Here is a tiny trained network, its code and every weight. The questions are about switching its units off for an input and a target symbol, where a switched-off unit gives its printed mean instead of its output.

import numpy as np


def w(rows, s, z=0):
    codes = np.array(rows[::2]) - 128.0
    scale = np.full(codes.shape[1], s)
    scale[-1] = z or s
    return codes * scale


def f(y):
    return np.maximum(y, 0)


def softmax(a):
    e = np.exp(a - a.max(-1, keepdims=True))
    return e / e.sum(-1, keepdims=True)


def log_softmax(a):
    a = a - a.max(-1, keepdims=True)
    return a - np.log(np.exp(a).sum(-1, keepdims=True))


def net(x, mask):
    ids = ['βεζθλμξπσψ'.index(c) for c in x.split()]
    T = len(ids)
    res = E[ids] + P[:T]
    r = res
    for j in range(3):
        rows = slice(3 * j, 3 * j + 3)
        q, k, v = (r @ M[0][rows].T for M in (Q, K, V))
        z = softmax(np.where(np.tri(T) > 0, q @ k.T / 3**0.5, -1e9)) @ v
        o = O[0][rows]
        res = res + np.where(mask[j], z, o[:, -1]) @ o[:, :-1]
    y = f(res @ A[0][:, :-1].T + A[0][:, -1])
    res = res + np.where(mask[3:7], y, B[0][:, -1]) @ B[0][:, :-1]
    return log_softmax(res[-1] @ U[:, :-1].T + U[:, -1])


Q, K, V, O, A, B = {}, {}, {}, {}, {}, {}
E = w([
[152,149,131,189],'β',
[160,141,131,89],'ε',
[119,103,113,151],'ζ',
[153,62,192,84],'θ',
[213,155,196,126],'λ',
[146,136,138,132],'μ',
[66,203,246,116],'ξ',
[144,111,160,51],'π',
[93,73,145,62],'σ',
[81,180,107,128],'ψ',
],0.013)
P = w([
[3,94,67,215],'0',
[173,58,185,50],'1',
[171,122,198,35],'2',
[124,43,151,160],'3',
[136,83,128,90],'4',
[182,92,119,78],'5',
[138,94,119,65],'6',
],0.0041)
Q[0] = w([
[179,107,198,75],'head 1',
[151,112,170,147],'head 1',
[23,114,82,91],'head 1',
[176,99,213,53],'head 2',
[35,200,87,196],'head 2',
[146,114,136,33],'head 2',
[92,146,46,117],'head 3',
[104,163,107,195],'head 3',
[255,60,191,113],'head 3',
],0.009)
K[0] = w([
[65,83,73,152],'head 1',
[75,74,126,183],'head 1',
[153,66,176,179],'head 1',
[91,148,79,199],'head 2',
[207,82,84,55],'head 2',
[106,198,145,167],'head 2',
[254,166,199,99],'head 3',
[128,79,165,33],'head 3',
[49,122,76,151],'head 3',
],0.0088)
V[0] = w([
[119,49,94,153],'head 1',
[255,57,166,136],'head 1',
[228,126,102,109],'head 1',
[102,70,67,40],'head 2',
[69,221,74,221],'head 2',
[33,58,81,71],'head 2',
[105,170,115,209],'head 3',
[238,105,167,246],'head 3',
[170,173,216,54],'head 3',
],0.0083)
O[0] = w([
[224,205,168,95,108],'head 1',
[197,43,170,108,197],'head 1',
[189,49,157,219,43],'head 1',
[223,198,152,34,2],'head 2',
[41,122,71,254,68],'head 2',
[120,217,109,90,82],'head 2',
[61,173,120,191,110],'head 3',
[134,44,228,220,118],'head 3',
[172,24,64,49,210],'head 3',
],0.0068,0.0015)
A[0] = w([
[165,253,221,223,34],'neuron 1',
[86,65,69,12,3],'neuron 2',
[192,154,240,46,16],'neuron 3',
[96,19,114,234,106],'neuron 4',
],0.0044,0.0036)
B[0] = w([
[1,118,68,163,185],'neuron 1',
[154,126,76,149,189],'neuron 2',
[202,126,172,67,240],'neuron 3',
[161,134,61,186,251],'neuron 4',
],0.0078,0.0028)
U = w([
[160,124,87,152,146],'β',
[204,182,43,99,160],'ε',
[187,117,72,135,97],'ζ',
[181,8,135,168,97],'θ',
[130,123,151,207,252],'λ',
[185,93,138,105,26],'μ',
[59,150,253,121,223],'ξ',
[189,108,65,87,86],'π',
[90,60,51,92,53],'σ',
[123,155,49,129,125],'ψ',
],0.007,0.0036)

Each question gives the input, a string of symbols that net reads in full, and the target symbol t.
The units are the heads (3 rows each of Q, K, V and O) and the neurons (one row each of A and B). Each row of codes is followed by its name. A weight is (code - 128) times the scale printed after its matrix; where a second scale follows, it is the last column's (O, A, B and U).
mask holds one flag per unit, heads first, then neurons. A switched-off unit (its flag False) gives its mean, the last column of its rows in O or B, instead of its output. The means were averaged over made-up inputs and are rounded, as every weight is.
A unit's drop is (log p(t) with every unit on - log p(t) with that unit switched off) / (log p(t) with every unit on - log p(t) with every unit switched off).
The circuit of an input: a set's keep is (log p(t) with only the set's units on - log p(t) with every unit switched off) / (log p(t) with every unit on - log p(t) with every unit switched off). Starting from all 7 units, units are removed one at a time, each time the one whose removal leaves the highest keep (on an exact tie, the one counted first), for as long as the keep stays at least 0.8.
units of the circuit, in order: the units of the circuit, biggest drop first
k most important neurons: the k neurons with the biggest drops, biggest first
heads that matter: for each layer, one digit per head in row order, 1 if its drop is at least 0.15 and else 0, layers parted by /
drop of u: that unit's drop, to one decimal
input λ σ β λ σ, target θ: units of the circuit, in order -> [head 3; head 1; head 2]
input π ε σ, target π: heads that matter -> 011
input σ ε σ ψ, target ε: units of the circuit, in order -> [head 2; head 3]
input σ λ λ, target ε: units of the circuit, in order -> [head 3; head 2]
input β θ ε, target λ: heads that matter -> 011
input λ σ λ λ λ λ ζ, target θ: heads that matter -> 101
input θ θ λ, target μ: units of the circuit, in order -> [head 2; neuron 3; head 1]
input σ π ζ, target ε: units of the circuit, in order -> [head 2; head 3]
input ζ μ β λ, target ξ: heads that matter -> 001
input λ π μ λ μ, target θ: units of the circuit, in order -> [head 1; head 3]
input σ σ μ, target ε: heads that matter -> 011
input β β λ λ, target λ: units of the circuit, in order -> [head 3; head 2]
input β σ ξ θ, target λ: most important neuron -> [neuron 4]
input ζ θ λ, target ξ: most important neuron -> [neuron 4]
input λ ξ ξ λ λ, target θ: drop of head 1 -> 0.1
input σ θ σ σ θ θ, target ε: drop of head 3 -> 0.3
input λ ε π, target θ: drop of head 2 -> 0.2
